Here is a tiny trained network, its code and every weight. The questions are about switching its units off for an input and a class, where a switched-off unit gives its printed mean instead of its output.

import numpy as np


def w(rows, s, z=0):
    codes = np.array(rows[::2]) - 128.0
    scale = np.full(codes.shape[1], s)
    scale[-1] = z or s
    return codes * scale


def f(y):
    return np.maximum(y, 0)


def log_softmax(a):
    a = a - a.max(-1, keepdims=True)
    return a - np.log(np.exp(a).sum(-1, keepdims=True))


def net(x, mask):
    res = np.array(x, float).reshape(1, 5) / 4 @ E
    y = f(res @ A[0][:, :-1].T + A[0][:, -1])
    res = res + np.where(mask, y, B[0][:, -1]) @ B[0][:, :-1]
    return log_softmax(res[-1] @ U[:, :-1].T + U[:, -1])


A, B = {}, {}
E = w([
[175,148,135,55,227],'x0',
[139,116,116,131,126],'x1',
[32,89,85,52,123],'x2',
[119,239,52,139,132],'x3',
[59,108,113,234,247],'x4',
],0.011)
A[0] = w([
[90,114,108,170,182,96],'N0',
[187,132,167,198,93,56],'N1',
[46,131,153,85,149,40],'N2',
[158,205,46,94,155,162],'N3',
[76,119,133,140,159,58],'N4',
[100,72,78,150,67,64],'N5',
[117,140,157,93,210,81],'N6',
[179,146,169,106,43,35],'N7',
[82,74,90,68,149,6],'N8',
[146,42,217,104,155,129],'N9',
[178,152,168,100,104,40],'N10',
[64,131,58,38,115,170],'N11',
[112,60,222,95,152,76],'N12',
[117,57,90,93,131,115],'N13',
[93,155,95,161,84,165],'N14',
[250,153,183,172,170,31],'N15',
[117,87,116,240,216,45],'N16',
[186,102,121,51,208,51],'N17',
[171,75,154,123,113,165],'N18',
[238,147,178,167,147,2],'N19',
[98,96,140,196,58,100],'N20',
[112,149,172,151,160,103],'N21',
[151,115,108,31,91,41],'N22',
],0.014,0.0067)
B[0] = w([
[146,108,83,119,53,203],'N0',
[57,195,152,156,123,199],'N1',
[81,166,158,176,103,167],'N2',
[177,143,50,139,161,236],'N3',
[147,86,133,135,83,165],'N4',
[117,186,127,98,121,182],'N5',
[112,125,148,66,101,190],'N6',
[125,59,87,141,69,229],'N7',
[61,162,164,168,107,179],'N8',
[148,150,44,129,173,234],'N9',
[108,80,65,150,82,185],'N10',
[112,125,177,202,166,246],'N11',
[187,134,37,160,170,209],'N12',
[80,167,156,182,175,180],'N13',
[170,159,115,84,178,195],'N14',
[86,172,187,156,123,233],'N15',
[132,77,104,119,56,255],'N16',
[78,179,175,19,88,209],'N17',
[151,152,87,134,220,201],'N18',
[51,139,148,167,115,210],'N19',
[133,210,165,2,144,201],'N20',
[138,112,115,114,94,165],'N21',
[105,62,110,145,56,223],'N22',
],0.009,0.013)
U = w([
[49,171,138,172,126,86],'0',
[104,84,92,105,61,77],'1',
[89,182,130,7,129,103],'2',
[109,149,114,117,136,252],'3',
[133,169,56,137,171,94],'4',
[158,121,167,108,169,175],'5',
],0.012,0.016)

Each question gives the input, the list of numbers given to net, and the class t.
The units are the neurons (one row each of A and B). Each row of codes is followed by its name. A weight is (code - 128) times the scale printed after its matrix; where a second scale follows, it is the last column's (A, B and U).
mask holds one flag per neuron, in row order. A switched-off neuron (its flag False) gives its mean, the last column of its row in B, instead of its output. The means were averaged over made-up inputs and are rounded, as every weight is.
A unit's drop is (log p(t) with every unit on - log p(t) with that unit switched off) / (log p(t) with every unit on - log p(t) with every unit switched off).
The circuit of an input: a set's keep is (log p(t) with only the set's units on - log p(t) with every unit switched off) / (log p(t) with every unit on - log p(t) with every unit switched off). Starting from the 12 units with the biggest drops (on a tie, the unit counted first), units are removed one at a time, each time the one whose removal leaves the highest keep (on an exact tie, the one counted first), for as long as the keep stays at least 0.8.
units of the circuit, in order: the units of the circuit, biggest drop first
top k neurons: the k neurons with the biggest drops, biggest first
drop when u is switched off: that unit's drop, to one decimal
input [7,-4,-2,-8,-2], class 4: top 4 neurons : (N12; N9; N18; N20)
input [-6,2,3,-7,2], class 4: units of the circuit, in order : (N12; N9)
input [8,-2,-3,8,-2], class 2: units of the circuit, in order : (N17)
input [-8,5,8,0,-5], class 0: top 3 neurons : (N11; N13; N17)
input [8,5,-1,-8,1], class 2: top 3 neurons : (N17; N6; N3)
input [-5,-5,1,4,7], class 1: top 2 neurons : (N16; N0)
input [-5,4,2,5,-1], class 2: units of the circuit, in order : (N20; N14)
input [8,3,0,8,1], class 2: top 4 neurons : (N17; N6; N12; N9)
input [0,-3,6,6,0], class 0: top 3 neurons : (N11; N9; N12)
input [2,3,-8,-4,5], class 0: top 3 neurons : (N15; N19; N1)
input [6,-2,-4,-2,4], class 2: units of the circuit, in order : (N17; N6)
input [3,-4,-4,2,-2], class 0: units of the circuit, in order : (N15; N19)
input [-3,-2,-4,7,0], class 4: top 3 neurons : (N3; N17; N14)
input [8,4,7,8,6], class 2: units of the circuit, in order : (N17)
input [-8,0,3,-6,8], class 1: top 4 neurons : (N16; N0; N4; N17)
input [-3,-4,-5,-1,-5], class 0: top 3 neurons : (N1; N16; N19)
input [6,5,-7,0,4], class 0: top 3 neurons : (N15; N19; N20)
input [-5,0,5,1,6], class 1: top 4 neurons : (N16; N0; N4; N15)
input [6,-5,-3,-3,-6], class 1: top 3 neurons : (N10; N22; N7)
input [-8,5,-5,-8,0], class 2: top neuron : (N20)
input [-6,-6,6,-7,-4], class 4: units of the circuit, in order : (N12; N9; N18)
input [0,-2,6,4,1], class 0: drop when N11 is switched off : 0.5
input [4,5,-3,-3,-8], class 1: drop when N7 is switched off : 0.1
input [-2,-3,-6,-8,1], class 4: drop when N20 is switched off : 0.0
input [-7,-3,0,4,-1], class 2: drop when N20 is switched off : 0.2
